Below are the code and all the weights of a small trained network. Each question names an input and a class and asks about switching units off, where a switched-off unit gives its printed mean instead of its output.

import numpy as np


def w(rows, s, z=0):
    codes = np.array(rows[::2]) - 128.0
    scale = np.full(codes.shape[1], s)
    scale[-1] = z or s
    return codes * scale


def norm(h):
    return h / np.sqrt((h * h).mean(-1, keepdims=True) + 1e-5)


def f(y):
    return np.maximum(y, 0)


def log_softmax(a):
    a = a - a.max(-1, keepdims=True)
    return a - np.log(np.exp(a).sum(-1, keepdims=True))


def net(x, mask):
    res = np.array(x, float).reshape(1, 7) / 4 @ E
    u = 0
    for l in range(2):
        y = f(norm(res) @ A[l][:, :-1].T + A[l][:, -1])
        res = res + np.where(mask[u : u + 8], y, B[l][:, -1]) @ B[l][:, :-1]
        u += 8
    return log_softmax(norm(res)[-1] @ U[:, :-1].T + U[:, -1])


A, B = {}, {}
E = w([
[54,117,122],'x0',
[85,99,242],'x1',
[125,255,196],'x2',
[128,128,129],'x3',
[128,128,128],'x4',
[127,125,128],'x5',
[128,127,128],'x6',
],0.0081)
A[0] = w([
[255,68,187,68],'L0N0',
[174,133,29,2],'L0N1',
[122,108,207,207],'L0N2',
[226,145,142,222],'L0N3',
[97,210,104,194],'L0N4',
[80,84,104,95],'L0N5',
[117,100,202,205],'L0N6',
[149,77,200,60],'L0N7',
],0.016,0.0063)
B[0] = w([
[142,74,2,205],'L0N0',
[90,78,244,200],'L0N1',
[153,15,143,254],'L0N2',
[198,201,250,252],'L0N3',
[64,127,52,242],'L0N4',
[193,22,191,178],'L0N5',
[187,38,100,249],'L0N6',
[58,192,23,183],'L0N7',
],0.0089,0.0072)
A[1] = w([
[157,148,119,2],'L1N0',
[104,49,106,157],'L1N1',
[171,114,151,53],'L1N2',
[167,174,110,38],'L1N3',
[81,101,136,93],'L1N4',
[143,180,107,185],'L1N5',
[122,141,4,196],'L1N6',
[83,169,96,149],'L1N7',
],0.02,0.0045)
B[1] = w([
[118,145,119,131],'L1N0',
[140,254,151,249],'L1N1',
[151,86,136,162],'L1N2',
[48,240,175,141],'L1N3',
[73,189,157,159],'L1N4',
[93,156,63,152],'L1N5',
[56,76,78,176],'L1N6',
[138,64,73,151],'L1N7',
],0.012,0.013)
U = w([
[190,67,186,73],'0',
[77,218,141,60],'1',
[92,53,3,250],'2',
],0.02,0.0026)

Each question gives the input, the list of numbers given to net, and the class t.
The units are the neurons (one row each of A and B). Each row of codes is followed by its name. A weight is (code - 128) times the scale printed after its matrix; where a second scale follows, it is the last column's (A, B and U).
mask holds one flag per neuron, layer by layer. A switched-off neuron (its flag False) gives its mean, the last column of its row in B, instead of its output. The means were averaged over made-up inputs and are rounded, as every weight is.
A unit's drop is (log p(t) with every unit on - log p(t) with that unit switched off) / (log p(t) with every unit on - log p(t) with every unit switched off).
The circuit of an input: a set's keep is (log p(t) with only the set's units on - log p(t) with every unit switched off) / (log p(t) with every unit on - log p(t) with every unit switched off). Starting from the 12 units with the biggest drops (on a tie, the unit counted first), units are removed one at a time, each time the one whose removal leaves the highest keep (on an exact tie, the one counted first), for as long as the keep stays at least 0.8.
units of the circuit, in order: the units of the circuit, biggest drop first
most important unit: the unit with the biggest drop
top k neurons: the k neurons with the biggest drops, biggest first
k most important neurons of layer l: the k neurons of layer l with the biggest drops, biggest first
drop when u is switched off: that unit's drop, to one decimal
input [1,4,-8,-4,0,5,4], class 0: top 3 neurons -> (L0N5, L0N4, L1N5)
input [0,-4,-8,-6,-2,-1,8], class 0: top 3 neurons -> (L0N4, L0N5, L0N7)
input [2,-1,8,3,-5,0,1], class 2: units of the circuit, in order -> (L0N4, L1N1)
input [8,-5,-8,1,6,-6,-2], class 1: most important unit -> L1N1
input [0,-7,0,1,-4,-8,-5], class 0: units of the circuit, in order -> (L0N1, L0N7)
input [6,0,-8,4,7,2,2], class 1: top 3 neurons -> (L1N1, L0N2, L0N6)
input [8,3,-1,3,5,-5,-6], class 0: top 4 neurons -> (L0N5, L0N6, L0N4, L0N2)
input [0,6,1,-4,-6,-7,8], class 0: 2 most important neurons of layer 1 -> (L1N3, L1N5)
input [-5,3,-1,5,-8,-7,-4], class 2: top 2 neurons -> (L0N0, L0N7)
input [3,-8,-7,-3,4,2,3], class 1: top 2 neurons -> (L1N1, L0N1)
input [3,-2,-5,-6,8,-2,2], class 1: 3 most important neurons of layer 0 -> (L0N3, L0N6, L0N2)
input [4,-6,2,-8,8,-6,-4], class 2: top 2 neurons -> (L0N2, L1N7)
input [7,2,-5,2,7,-3,8], class 0: top 2 neurons -> (L0N5, L0N4)
input [-8,4,8,-6,2,3,-4], class 0: units of the circuit, in order -> (L1N1)
input [-7,7,-3,4,4,-2,-6], class 2: top 2 neurons -> (L0N0, L0N7)
input [3,-6,0,6,-2,-5,-8], class 1: 3 most important neurons of layer 0 -> (L0N1, L0N7, L0N0)
input [5,3,-7,5,3,3,-3], class 0: 2 most important neurons of layer 0 -> (L0N5, L0N4)
input [1,-4,-5,2,0,-8,2], class 1: top 2 neurons -> (L0N3, L0N6)
input [-1,8,-2,-6,5,-1,-6], class 2: top 2 neurons -> (L0N3, L0N6)
input [7,-4,-8,3,-3,-8,1], class 1: top 2 neurons -> (L1N1, L0N0)
input [2,-3,-3,5,8,-5,-1], class 1: most important unit -> L0N3
input [6,7,-8,3,-3,-5,8], class 0: 4 most important neurons of layer 0 -> (L0N5, L0N4, L0N0, L0N6)
input [2,-7,-6,0,7,5,7], class 1: top 2 neurons -> (L0N1, L1N1)
input [4,-2,3,4,-6,0,7], class 2: drop when L0N3 is switched off -> 0.0
input [7,-2,-7,7,8,1,-2], class 1: drop when L1N1 is switched off -> 0.5
input [-5,5,-6,-2,-6,1,-8], class 2: drop when L0N7 is switched off -> 0.1
